Here is a tiny trained network, its code and every weight. The questions are about switching its units off for an input and a class, where a switched-off unit gives its printed mean instead of its output.

import numpy as np


def w(rows, s, z=0):
    codes = np.array(rows[::2]) - 128.0
    scale = np.full(codes.shape[1], s)
    scale[-1] = z or s
    return codes * scale


def norm(h):
    return h / np.sqrt((h * h).mean(-1, keepdims=True) + 1e-5)


def f(y):
    return np.maximum(y, 0)


def log_softmax(a):
    a = a - a.max(-1, keepdims=True)
    return a - np.log(np.exp(a).sum(-1, keepdims=True))


def net(x, mask):
    res = np.array(x, float).reshape(1, 4) / 4 @ E
    u = 0
    for l in range(4):
        y = f(norm(res) @ A[l][:, :-1].T + A[l][:, -1])
        res = res + np.where(mask[u : u + 5], y, B[l][:, -1]) @ B[l][:, :-1]
        u += 5
    return log_softmax(norm(res)[-1] @ U[:, :-1].T + U[:, -1])


A, B = {}, {}
E = w([
[131,104,57,22,33,161,110,57,102,54,8],'x0',
[24,130,121,63,202,100,211,39,50,24,68],'x1',
[4,125,54,178,175,98,50,111,254,73,114],'x2',
[137,219,136,55,9,96,138,201,186,95,229],'x3',
],0.0055)
A[0] = w([
[2,188,152,83,127,71,152,178,165,62,202,92],'L0N1',
[165,170,161,70,115,122,165,137,107,148,72,54],'L0N2',
[97,149,113,108,129,132,138,134,173,68,128,3],'L0N3',
[33,116,106,108,155,106,98,106,117,55,97,170],'L0N4',
[189,91,138,124,168,97,97,193,162,204,215,125],'L0N5',
],0.0068,0.0047)
B[0] = w([
[75,130,55,173,108,162,125,49,168,124,162,237],'L0N1',
[183,99,52,78,146,165,137,142,104,152,128,170],'L0N2',
[160,139,189,165,192,2,137,79,123,98,154,147],'L0N3',
[124,97,216,141,119,50,134,90,186,75,132,255],'L0N4',
[89,155,145,177,85,144,175,101,151,186,86,237],'L0N5',
],0.008,0.0063)
A[1] = w([
[142,53,100,133,124,124,40,145,134,107,2,23],'L1N1',
[150,107,205,18,154,89,119,177,90,68,82,8],'L1N2',
[171,108,153,80,163,125,146,224,64,91,112,15],'L1N3',
[82,192,179,131,106,136,118,242,162,108,235,2],'L1N4',
[139,184,86,195,125,119,62,196,200,164,182,45],'L1N5',
],0.0064,0.003)
B[1] = w([
[116,109,105,73,148,169,180,181,206,64,194,224],'L1N1',
[166,91,56,194,43,116,149,76,72,153,128,197],'L1N2',
[87,217,90,135,142,31,71,64,99,168,111,158],'L1N3',
[54,84,100,205,104,115,102,1,147,137,148,189],'L1N4',
[144,90,152,202,43,198,140,115,43,189,136,253],'L1N5',
],0.0089,0.0036)
A[2] = w([
[190,83,124,93,31,143,86,188,207,101,183,142],'L2N1',
[51,152,101,146,203,96,80,126,187,60,79,140],'L2N2',
[68,53,110,191,255,155,150,121,142,114,112,170],'L2N3',
[156,130,85,84,111,193,183,100,52,130,151,55],'L2N4',
[171,82,110,133,199,191,77,170,60,172,154,6],'L2N5',
],0.0068,0.0015)
B[2] = w([
[118,137,138,109,211,177,199,135,144,106,176,207],'L2N1',
[127,203,187,108,161,84,98,104,139,129,91,227],'L2N2',
[102,152,158,75,133,1,65,90,182,95,93,253],'L2N3',
[139,66,76,99,159,117,106,162,98,104,106,206],'L2N4',
[42,136,156,207,157,90,65,141,142,100,86,149],'L2N5',
],0.0088,0.006)
A[3] = w([
[153,108,235,152,185,113,101,127,193,147,69,138],'L3N1',
[148,109,223,213,163,121,112,208,184,162,113,75],'L3N2',
[117,174,110,87,152,134,187,103,181,3,202,252],'L3N3',
[27,189,155,117,155,45,152,109,196,88,159,106],'L3N4',
[131,132,176,213,194,127,159,131,70,185,75,159],'L3N5',
],0.0068,0.0019)
B[3] = w([
[127,147,143,129,95,99,72,61,142,122,154,202],'L3N1',
[131,59,2,149,33,135,150,131,170,101,61,175],'L3N2',
[134,110,111,96,109,162,66,117,223,53,147,232],'L3N3',
[129,192,195,57,140,80,27,107,176,145,39,255],'L3N4',
[63,175,147,28,162,122,141,106,137,72,203,182],'L3N5',
],0.0087,0.0089)
U = w([
[96,134,134,241,66,161,134,103,157,202,148,178],'0',
[173,71,82,105,129,93,148,105,5,113,73,171],'1',
[106,155,174,106,146,60,53,84,179,85,101,185],'2',
[159,151,131,168,150,119,118,170,109,131,115,29],'3',
[197,154,173,128,129,169,198,225,92,170,122,86],'4',
[107,151,151,99,223,101,139,160,42,150,150,49],'5',
[167,76,78,76,113,203,151,149,160,88,148,167],'6',
[169,142,159,197,164,135,93,166,72,118,112,3],'7',
],0.015,0.0052)

Each question gives the input, the list of numbers given to net, and the class t.
The units are the neurons (one row each of A and B). Each row of codes is followed by its name. A weight is (code - 128) times the scale printed after its matrix; where a second scale follows, it is the last column's (A, B and U).
mask holds one flag per neuron, layer by layer. A switched-off neuron (its flag False) gives its mean, the last column of its row in B, instead of its output. The means were averaged over made-up inputs and are rounded, as every weight is.
A unit's drop is (log p(t) with every unit on - log p(t) with that unit switched off) / (log p(t) with every unit on - log p(t) with every unit switched off).
The circuit of an input: a set's keep is (log p(t) with only the set's units on - log p(t) with every unit switched off) / (log p(t) with every unit on - log p(t) with every unit switched off). Starting from the 12 units with the biggest drops (on a tie, the unit counted first), units are removed one at a time, each time the one whose removal leaves the highest keep (on an exact tie, the one counted first), for as long as the keep stays at least 0.8.
units of the circuit, in order: the units of the circuit, biggest drop first
k most important neurons: the k neurons with the biggest drops, biggest first
top k neurons in layer l: the k neurons of layer l with the biggest drops, biggest first
drop when u is switched off: that unit's drop, to one decimal
input [-8,-8,8,-5], class 0: units of the circuit, in order -> [L1N5]
input [-6,3,-5,0], class 5: units of the circuit, in order -> [L0N4; L2N3; L3N3; L0N1]
input [8,-8,8,6], class 6: units of the circuit, in order -> [L1N5; L2N1; L2N3; L3N4]
input [-2,2,-1,5], class 0: 2 most important neurons -> [L2N3; L0N4]
input [7,6,-6,7], class 1: top 3 neurons in layer 1 -> [L1N2; L1N1; L1N3]
input [-4,8,-7,-5], class 1: top 2 neurons in layer 0 -> [L0N1; L0N5]
input [8,-2,-5,4], class 1: top 2 neurons in layer 3 -> [L3N3; L3N5]
input [-3,7,-5,8], class 6: 3 most important neurons -> [L2N3; L0N4; L0N2]
input [-4,1,-7,5], class 4: top 2 neurons in layer 2 -> [L2N3; L2N4]
input [2,2,-1,1], class 1: 2 most important neurons -> [L1N2; L0N1]
input [7,6,-1,-2], class 6: 2 most important neurons -> [L1N2; L0N1]
input [7,-3,-2,-4], class 6: drop when L1N1 is switched off -> 0.3
input [6,-8,3,0], class 6: drop when L0N5 is switched off -> 0.0
input [1,-7,-4,5], class 0: drop when L1N4 is switched off -> 0.1
input [8,1,-6,-2], class 1: most important neuron -> [L0N1]
input [4,-8,3,0], class 6: drop when L0N1 is switched off -> 0.4
input [4,-7,-6,-1], class 6: top 2 neurons in layer 2 -> [L2N5; L2N1]
